Here is a tiny trained network, its code and every weight. The questions are about switching its units off for an input and a class, where a switched-off unit gives its printed mean instead of its output.

import numpy as np


def w(rows, s, z=0):
    codes = np.array(rows[::2]) - 128.0
    scale = np.full(codes.shape[1], s)
    scale[-1] = z or s
    return codes * scale


def f(y):
    return y / 2 * (1 + np.tanh(0.7978845608 * (y + 0.044715 * y**3)))


def log_softmax(a):
    a = a - a.max(-1, keepdims=True)
    return a - np.log(np.exp(a).sum(-1, keepdims=True))


def net(x, mask):
    res = np.array(x, float).reshape(1, 7) / 4 @ E
    y = f(res @ A[0][:, :-1].T + A[0][:, -1])
    res = res + np.where(mask, y, B[0][:, -1]) @ B[0][:, :-1]
    return log_softmax(res[-1] @ U[:, :-1].T + U[:, -1])


A, B = {}, {}
E = w([
[159,59,226,136,196,249,189,59],'x0',
[153,88,114,45,113,112,170,83],'x1',
[61,196,143,2,247,154,20,187],'x2',
[83,177,150,109,98,144,173,101],'x3',
[124,121,126,105,124,121,171,115],'x4',
[151,151,142,115,104,143,98,159],'x5',
[146,115,119,78,135,123,210,126],'x6',
],0.0079)
A[0] = w([
[147,92,139,92,110,102,144,99,117],'N1',
[71,149,131,72,196,86,89,162,107],'N2',
[103,153,69,76,163,143,87,123,55],'N3',
[98,155,78,136,102,37,122,175,86],'N4',
[131,106,210,168,120,177,133,128,91],'N5',
[126,184,78,123,93,48,125,165,99],'N6',
[92,158,98,117,115,7,118,159,3],'N7',
[57,162,95,70,143,128,107,148,6],'N8',
[150,104,86,202,30,102,145,113,117],'N9',
],0.012,0.004)
B[0] = w([
[133,95,111,154,124,154,100,178,157],'N1',
[183,255,87,125,35,253,192,168,220],'N2',
[211,229,64,211,132,165,92,112,184],'N3',
[125,139,179,182,136,112,83,57,220],'N4',
[178,121,131,91,186,144,135,61,185],'N5',
[147,99,218,84,143,74,86,39,221],'N6',
[170,125,174,85,197,41,3,103,211],'N7',
[160,157,116,233,170,185,150,150,185],'N8',
[111,153,41,174,72,120,206,195,249],'N9',
],0.0085,0.013)
U = w([
[126,242,9,135,77,138,159,253,11],'0',
[155,131,239,85,201,122,102,89,245],'1',
],0.007,0.0012)

Each question gives the input, the list of numbers given to net, and the class t.
The units are the neurons (one row each of A and B). Each row of codes is followed by its name. A weight is (code - 128) times the scale printed after its matrix; where a second scale follows, it is the last column's (A, B and U).
mask holds one flag per neuron, in row order. A switched-off neuron (its flag False) gives its mean, the last column of its row in B, instead of its output. The means were averaged over made-up inputs and are rounded, as every weight is.
A unit's drop is (log p(t) with every unit on - log p(t) with that unit switched off) / (log p(t) with every unit on - log p(t) with every unit switched off).
The circuit of an input: a set's keep is (log p(t) with only the set's units on - log p(t) with every unit switched off) / (log p(t) with every unit on - log p(t) with every unit switched off). Starting from all 9 units, units are removed one at a time, each time the one whose removal leaves the highest keep (on an exact tie, the one counted first), for as long as the keep stays at least 0.8.
circuit, biggest first: the units of the circuit, biggest drop first
k most important neurons: the k neurons with the biggest drops, biggest first
drop when u is switched off: that unit's drop, to one decimal
input [-3,1,-2,-1,8,-4,-5], class 1: circuit, biggest first	N2
input [-6,-3,-5,1,-6,4,6], class 1: 2 most important neurons	N6; N2
input [5,7,-7,5,1,-1,-5], class 0: 2 most important neurons	N9; N6
input [2,2,3,-4,5,-4,-5], class 0: 2 most important neurons	N6; N7
input [5,4,-6,-4,-6,-7,-7], class 0: 3 most important neurons	N9; N6; N7
input [7,-6,-8,0,-8,-3,8], class 0: 4 most important neurons	N9; N6; N7; N4
input [-7,-3,5,5,8,7,5], class 1: 4 most important neurons	N6; N7; N9; N4
input [4,0,-4,-6,2,0,0], class 0: 3 most important neurons	N6; N7; N4
input [-6,8,3,7,-8,4,0], class 1: 3 most important neurons	N6; N9; N7
input [-8,6,-4,-3,-5,6,-7], class 1: drop when N6 is switched off	0.1
input [4,0,8,-3,-8,6,-2], class 0: drop when N6 is switched off	0.0
input [-7,3,4,7,6,-6,-4], class 1: drop when N6 is switched off	0.3
input [-6,5,5,6,-5,-7,3], class 1: drop when N2 is switched off	-0.2
